Below is a small trained network, with its code and all its weights. Each question gives an input and a target symbol and asks what happens when units are switched off, that is, made to give their printed mean instead of their output.

import numpy as np


def w(rows, s, z=0):
    codes = np.array(rows[::2]) - 128.0
    scale = np.full(codes.shape[1], s)
    scale[-1] = z or s
    return codes * scale


def norm(h):
    return h / np.sqrt((h * h).mean(-1, keepdims=True) + 1e-5)


def f(y):
    return y / 2 * (1 + np.tanh(0.7978845608 * (y + 0.044715 * y**3)))


def softmax(a):
    e = np.exp(a - a.max(-1, keepdims=True))
    return e / e.sum(-1, keepdims=True)


def log_softmax(a):
    a = a - a.max(-1, keepdims=True)
    return a - np.log(np.exp(a).sum(-1, keepdims=True))


def net(x, mask):
    ids = ['ΓΠΣζημτψω'.index(c) for c in x.split()]
    T = len(ids)
    res = E[ids] + P[:T]
    u = 0
    for l in range(2):
        r = norm(res)
        for j in range(2):
            rows = slice(4 * j, 4 * j + 4)
            q, k, v = (r @ M[l][rows].T for M in (Q, K, V))
            z = softmax(np.where(np.tri(T) > 0, q @ k.T / 4**0.5, -1e9)) @ v
            o = O[l][rows]
            res = res + np.where(mask[u + j], z, o[:, -1]) @ o[:, :-1]
        u += 2
        y = f(norm(res) @ A[l][:, :-1].T + A[l][:, -1])
        res = res + np.where(mask[u : u + 4], y, B[l][:, -1]) @ B[l][:, :-1]
        u += 4
    return log_softmax(norm(res)[-1] @ U[:, :-1].T + U[:, -1])


Q, K, V, O, A, B = {}, {}, {}, {}, {}, {}
E = w([
[180,125,164],'Γ',
[3,114,178],'Π',
[157,152,167],'Σ',
[192,123,168],'ζ',
[123,71,150],'η',
[185,125,164],'μ',
[91,48,138],'τ',
[36,36,118],'ψ',
[188,158,185],'ω',
],0.022)
P = w([
[191,58,254],'0',
[185,50,178],'1',
[181,60,151],'2',
[176,79,129],'3',
[175,92,107],'4',
[173,108,88],'5',
[179,123,67],'6',
[181,142,49],'7',
[183,155,32],'8',
[184,170,16],'9',
],0.0097)
Q[0] = w([
[138,119,220],'0.h1',
[80,241,23],'0.h1',
[157,149,18],'0.h1',
[162,127,62],'0.h1',
[157,148,200],'0.h2',
[133,225,253],'0.h2',
[167,54,138],'0.h2',
[215,238,32],'0.h2',
],0.0073)
K[0] = w([
[100,114,2],'0.h1',
[152,31,251],'0.h1',
[116,2,177],'0.h1',
[125,194,143],'0.h1',
[65,175,64],'0.h2',
[129,255,127],'0.h2',
[228,55,84],'0.h2',
[157,71,10],'0.h2',
],0.0079)
V[0] = w([
[28,147,131],'0.h1',
[18,136,170],'0.h1',
[197,42,31],'0.h1',
[154,28,77],'0.h1',
[151,206,166],'0.h2',
[78,254,192],'0.h2',
[139,200,64],'0.h2',
[109,129,99],'0.h2',
],0.0075)
O[0] = w([
[155,136,58,145],'0.h1',
[156,204,49,202],'0.h1',
[100,118,164,62],'0.h1',
[197,118,254,137],'0.h1',
[227,139,154,111],'0.h2',
[167,212,141,118],'0.h2',
[100,199,158,1],'0.h2',
[83,150,161,97],'0.h2',
],0.0057,0.0053)
A[0] = w([
[224,161,27,157],'0.n1',
[9,152,254,98],'0.n2',
[179,90,178,36],'0.n3',
[181,179,51,2],'0.n4',
],0.0072,0.0049)
B[0] = w([
[182,98,185,195],'0.n1',
[97,1,163,252],'0.n2',
[233,127,90,126],'0.n3',
[229,117,97,109],'0.n4',
],0.0068,0.0038)
Q[1] = w([
[250,163,37],'1.h1',
[53,127,103],'1.h1',
[126,90,218],'1.h1',
[39,165,188],'1.h1',
[105,203,142],'1.h2',
[92,164,162],'1.h2',
[86,55,91],'1.h2',
[85,131,147],'1.h2',
],0.019)
K[1] = w([
[127,93,255],'1.h1',
[150,132,79],'1.h1',
[118,176,56],'1.h1',
[162,168,95],'1.h1',
[147,200,121],'1.h2',
[121,174,79],'1.h2',
[124,87,70],'1.h2',
[82,185,83],'1.h2',
],0.017)
V[1] = w([
[157,207,100],'1.h1',
[109,118,232],'1.h1',
[78,232,161],'1.h1',
[149,28,194],'1.h1',
[2,152,141],'1.h2',
[177,15,145],'1.h2',
[19,34,61],'1.h2',
[171,117,51],'1.h2',
],0.0089)
O[1] = w([
[126,82,217,30],'1.h1',
[125,254,128,194],'1.h1',
[136,141,245,55],'1.h1',
[111,202,42,254],'1.h1',
[110,176,188,143],'1.h2',
[161,179,166,235],'1.h2',
[166,120,242,221],'1.h2',
[94,44,93,94],'1.h2',
],0.0073,0.0084)
A[1] = w([
[202,68,86,13],'1.n1',
[110,130,169,232],'1.n2',
[240,153,206,91],'1.n3',
[100,247,181,3],'1.n4',
],0.016,0.0056)
B[1] = w([
[169,197,113,193],'1.n1',
[220,126,88,253],'1.n2',
[206,175,251,231],'1.n3',
[49,145,144,209],'1.n4',
],0.016,0.0047)
U = w([
[132,71,191,82],'Γ',
[148,42,75,98],'Π',
[105,130,141,3],'Σ',
[95,163,24,122],'ζ',
[149,163,63,198],'η',
[105,118,136,38],'μ',
[98,115,134,29],'τ',
[7,238,129,44],'ψ',
[184,152,191,241],'ω',
],0.016,0.0052)

Each question gives the input, a string of symbols that net reads in full, and the target symbol t.
The units are the heads (4 rows each of Q, K, V and O) and the neurons (one row each of A and B). Each row of codes is followed by its name. A weight is (code - 128) times the scale printed after its matrix; where a second scale follows, it is the last column's (O, A, B and U).
mask holds one flag per unit, layer by layer, with each layer's heads first. A switched-off unit (its flag False) gives its mean, the last column of its rows in O or B, instead of its output. The means were averaged over made-up inputs and are rounded, as every weight is.
A unit's drop is (log p(t) with every unit on - log p(t) with that unit switched off) / (log p(t) with every unit on - log p(t) with every unit switched off).
The circuit of an input: a set's keep is (log p(t) with only the set's units on - log p(t) with every unit switched off) / (log p(t) with every unit on - log p(t) with every unit switched off). Starting from all 12 units, units are removed one at a time, each time the one whose removal leaves the highest keep (on an exact tie, the one counted first), for as long as the keep stays at least 0.8.
circuit, biggest first: the units of the circuit, biggest drop first
most important unit: the unit with the biggest drop
k most important neurons: the k neurons with the biggest drops, biggest first
k most important neurons of layer l: the k neurons of layer l with the biggest drops, biggest first
heads that matter: for each layer, one digit per head in row order, 1 if its drop is at least 0.15 and else 0, layers parted by /
drop when u is switched off: that unit's drop, to one decimal
input Σ Π Π Π τ Π τ Σ Σ ψ, target Π: circuit, biggest first : 1.h1
input η Σ η, target η: heads that matter : 00 / 10
input Σ η η ψ Σ Π Σ Π, target Γ: 2 most important neurons of layer 0 : 0.n2, 0.n3
input η Σ Π Π η Π, target ζ: circuit, biggest first : 1.h1, 0.n2, 1.n4
input Π Π η Γ Π, target ζ: circuit, biggest first : 1.h1, 0.h1, 1.n4
input Σ Σ η τ, target η: 4 most important neurons : 1.n1, 1.n3, 1.n4, 0.n2
input Π Π ω Π, target ω: 2 most important neurons : 0.n2, 1.n2
input τ η ψ Π μ Σ Π Σ Σ, target ζ: circuit, biggest first : 1.h2, 0.n2, 1.n3
input Π ω η Π ζ η Π ω η, target ζ: 2 most important neurons : 1.n3, 1.n2
input Π Σ ψ Π ψ μ Π, target Π: 4 most important neurons : 0.n2, 1.n3, 1.n2, 1.n4
input τ Σ η η, target η: heads that matter : 01 / 10
input Σ ω Γ Σ, target η: 2 most important neurons : 0.n1, 1.n3
input η Π τ, target η: heads that matter : 00 / 01
input τ Π Π ψ Π, target Π: heads that matter : 00 / 11
input Σ Π Σ, target η: heads that matter : 00 / 01
input η μ Π η Σ ω Σ Π Π η, target ζ: most important unit : 1.n3
input Σ Π Π η Π Σ ψ, target Π: 2 most important neurons : 1.n4, 1.n1
input Π Π Σ Π Π Σ ω ω ψ Π, target Γ: drop when 0.h2 is switched off : 0.1
input Γ ζ Π ω Π Σ Π η η Σ, target ζ: drop when 0.n2 is switched off : 1.8
